Here is a tiny trained network, its code and every weight. The questions are about switching its units off for an input and a class, where a switched-off unit gives its printed mean instead of its output.

import numpy as np


def w(rows, s, z=0):
    codes = np.array(rows[::2]) - 128.0
    scale = np.full(codes.shape[1], s)
    scale[-1] = z or s
    return codes * scale


def norm(h):
    return h / np.sqrt((h * h).mean(-1, keepdims=True) + 1e-5)


def f(y):
    return y / 2 * (1 + np.tanh(0.7978845608 * (y + 0.044715 * y**3)))


def log_softmax(a):
    a = a - a.max(-1, keepdims=True)
    return a - np.log(np.exp(a).sum(-1, keepdims=True))


def net(x, mask):
    res = np.array(x, float).reshape(1, 8) / 4 @ E
    u = 0
    for l in range(2):
        y = f(norm(res) @ A[l][:, :-1].T + A[l][:, -1])
        res = res + np.where(mask[u : u + 9], y, B[l][:, -1]) @ B[l][:, :-1]
        u += 9
    return log_softmax(norm(res)[-1] @ U[:, :-1].T + U[:, -1])


A, B = {}, {}
E = w([
[145,123,139,127,129,115,107],'x0',
[127,122,107,140,169,106,126],'x1',
[126,130,122,130,128,125,130],'x2',
[111,167,134,254,146,180,85],'x3',
[187,86,110,186,86,103,203],'x4',
[124,133,95,146,161,96,131],'x5',
[210,160,56,98,146,186,127],'x6',
[149,191,200,138,158,107,173],'x7',
],0.0068)
A[0] = w([
[110,154,135,135,195,153,199,54],'0.n0',
[125,160,162,238,129,200,67,203],'0.n1',
[216,205,59,122,135,218,98,6],'0.n2',
[144,254,181,152,153,129,177,36],'0.n3',
[56,212,106,94,60,170,32,145],'0.n4',
[6,66,209,197,102,86,105,33],'0.n5',
[90,164,157,118,202,127,62,61],'0.n6',
[181,89,117,238,26,114,150,75],'0.n7',
[78,73,47,153,97,181,80,34],'0.n8',
],0.0098,0.0016)
B[0] = w([
[181,123,154,141,131,74,121,147],'0.n0',
[41,98,91,10,153,55,127,255],'0.n1',
[93,232,122,198,56,134,130,243],'0.n2',
[148,24,155,161,80,138,29,204],'0.n3',
[136,122,155,184,209,155,185,209],'0.n4',
[157,231,85,173,59,162,109,254],'0.n5',
[190,111,120,180,177,143,203,184],'0.n6',
[134,131,132,156,246,176,156,237],'0.n7',
[187,40,193,148,87,80,38,201],'0.n8',
],0.012,0.0066)
A[1] = w([
[137,177,83,128,77,155,120,75],'1.n0',
[163,38,186,141,91,131,64,6],'1.n1',
[57,125,90,35,150,81,133,154],'1.n2',
[102,150,94,176,111,144,123,101],'1.n3',
[157,89,127,147,194,194,206,62],'1.n4',
[127,87,121,162,147,65,96,163],'1.n5',
[129,132,147,9,101,135,164,80],'1.n6',
[170,110,161,156,135,78,107,72],'1.n7',
[195,175,59,142,117,115,114,182],'1.n8',
],0.012,0.0021)
B[1] = w([
[136,154,148,175,94,110,173,214],'1.n0',
[156,28,218,128,87,100,67,211],'1.n1',
[104,131,122,53,126,42,172,186],'1.n2',
[167,117,132,48,92,127,175,230],'1.n3',
[120,185,171,151,253,146,88,225],'1.n4',
[174,111,141,56,106,149,160,227],'1.n5',
[67,122,51,64,157,108,80,166],'1.n6',
[96,59,162,119,111,165,133,181],'1.n7',
[66,134,201,128,94,117,161,255],'1.n8',
],0.013,0.0058)
U = w([
[111,220,105,192,27,163,167,95],'0',
[164,39,149,157,96,152,77,103],'1',
[146,146,95,187,255,186,143,87],'2',
[116,138,147,130,144,125,151,255],'3',
[89,136,44,65,138,105,133,73],'4',
],0.01,0.0045)

Each question gives the input, the list of numbers given to net, and the class t.
The units are the neurons (one row each of A and B). Each row of codes is followed by its name. A weight is (code - 128) times the scale printed after its matrix; where a second scale follows, it is the last column's (A, B and U).
mask holds one flag per neuron, layer by layer. A switched-off neuron (its flag False) gives its mean, the last column of its row in B, instead of its output. The means were averaged over made-up inputs and are rounded, as every weight is.
A unit's drop is (log p(t) with every unit on - log p(t) with that unit switched off) / (log p(t) with every unit on - log p(t) with every unit switched off).
The circuit of an input: a set's keep is (log p(t) with only the set's units on - log p(t) with every unit switched off) / (log p(t) with every unit on - log p(t) with every unit switched off). Starting from the 12 units with the biggest drops (on a tie, the unit counted first), units are removed one at a time, each time the one whose removal leaves the highest keep (on an exact tie, the one counted first), for as long as the keep stays at least 0.8.
circuit, biggest first: the units of the circuit, biggest drop first
k most important neurons: the k neurons with the biggest drops, biggest first
top k neurons in layer l: the k neurons of layer l with the biggest drops, biggest first
input [-3,5,3,-4,6,6,-5,7], class 1: 3 most important neurons : (0.n1, 0.n2, 0.n3)
input [8,7,3,-8,-2,-1,-7,7], class 4: top 2 neurons in layer 1 : (1.n6, 1.n1)
input [0,5,-5,-4,6,8,-6,7], class 1: circuit, biggest first : (0.n2, 0.n1, 1.n7, 0.n4)
input [-1,-1,-6,4,-1,4,-1,1], class 4: most important neuron : (0.n1)
input [-3,-5,6,-3,7,-6,-3,7], class 1: circuit, biggest first : (0.n3, 1.n1)
input [-7,-3,-4,5,1,8,-4,1], class 4: 3 most important neurons : (0.n1, 0.n2, 1.n2)
input [2,-5,-3,8,6,-8,4,-7], class 4: 3 most important neurons : (0.n1, 0.n3, 0.n6)
input [4,4,8,8,-1,-1,3,-6], class 4: 2 most important neurons : (0.n1, 0.n3)
input [1,-6,5,5,4,-5,5,6], class 1: top 2 neurons in layer 1 : (1.n8, 1.n2)
input [-5,-2,8,-7,-3,-6,0,4], class 4: 3 most important neurons : (0.n8, 1.n6, 0.n7)
input [-5,-8,-1,-8,4,6,1,8], class 1: top 2 neurons in layer 0 : (0.n1, 0.n3)
input [-6,0,-4,-2,6,3,-7,-5], class 0: 3 most important neurons : (0.n5, 0.n4, 0.n6)
input [-6,-6,-2,-6,-5,8,8,-8], class 0: top 2 neurons in layer 0 : (0.n2, 0.n1)
input [4,-1,-4,0,-8,-4,5,1], class 2: circuit, biggest first : (0.n4)
input [-6,-1,-8,-3,-7,6,-7,3], class 0: 2 most important neurons : (0.n5, 0.n7)
input [-1,1,-1,-3,-5,-1,4,6], class 1: 3 most important neurons : (0.n3, 0.n5, 0.n7)
input [4,-8,-8,7,-8,6,-1,6], class 2: 2 most important neurons : (0.n4, 0.n6)
input [-3,-1,6,-8,8,-4,4,0], class 2: 3 most important neurons : (0.n1, 1.n4, 0.n5)
input [7,-5,7,-7,-2,6,-8,3], class 0: circuit, biggest first : (0.n5, 0.n1)
input [-3,-4,-4,3,-2,6,5,1], class 0: circuit, biggest first : (0.n2)
input [6,2,0,-2,-8,-3,5,-2], class 2: top 3 neurons in layer 0 : (0.n4, 0.n5, 0.n6)
input [0,2,0,-4,-6,-6,1,-5], class 2: top 3 neurons in layer 0 : (0.n4, 0.n3, 0.n1)
input [2,3,-6,-6,-4,1,-4,-7], class 1: top 2 neurons in layer 0 : (0.n1, 0.n8)
input [-7,-5,0,0,-7,-3,-7,2], class 0: top 2 neurons in layer 0 : (0.n5, 0.n7)
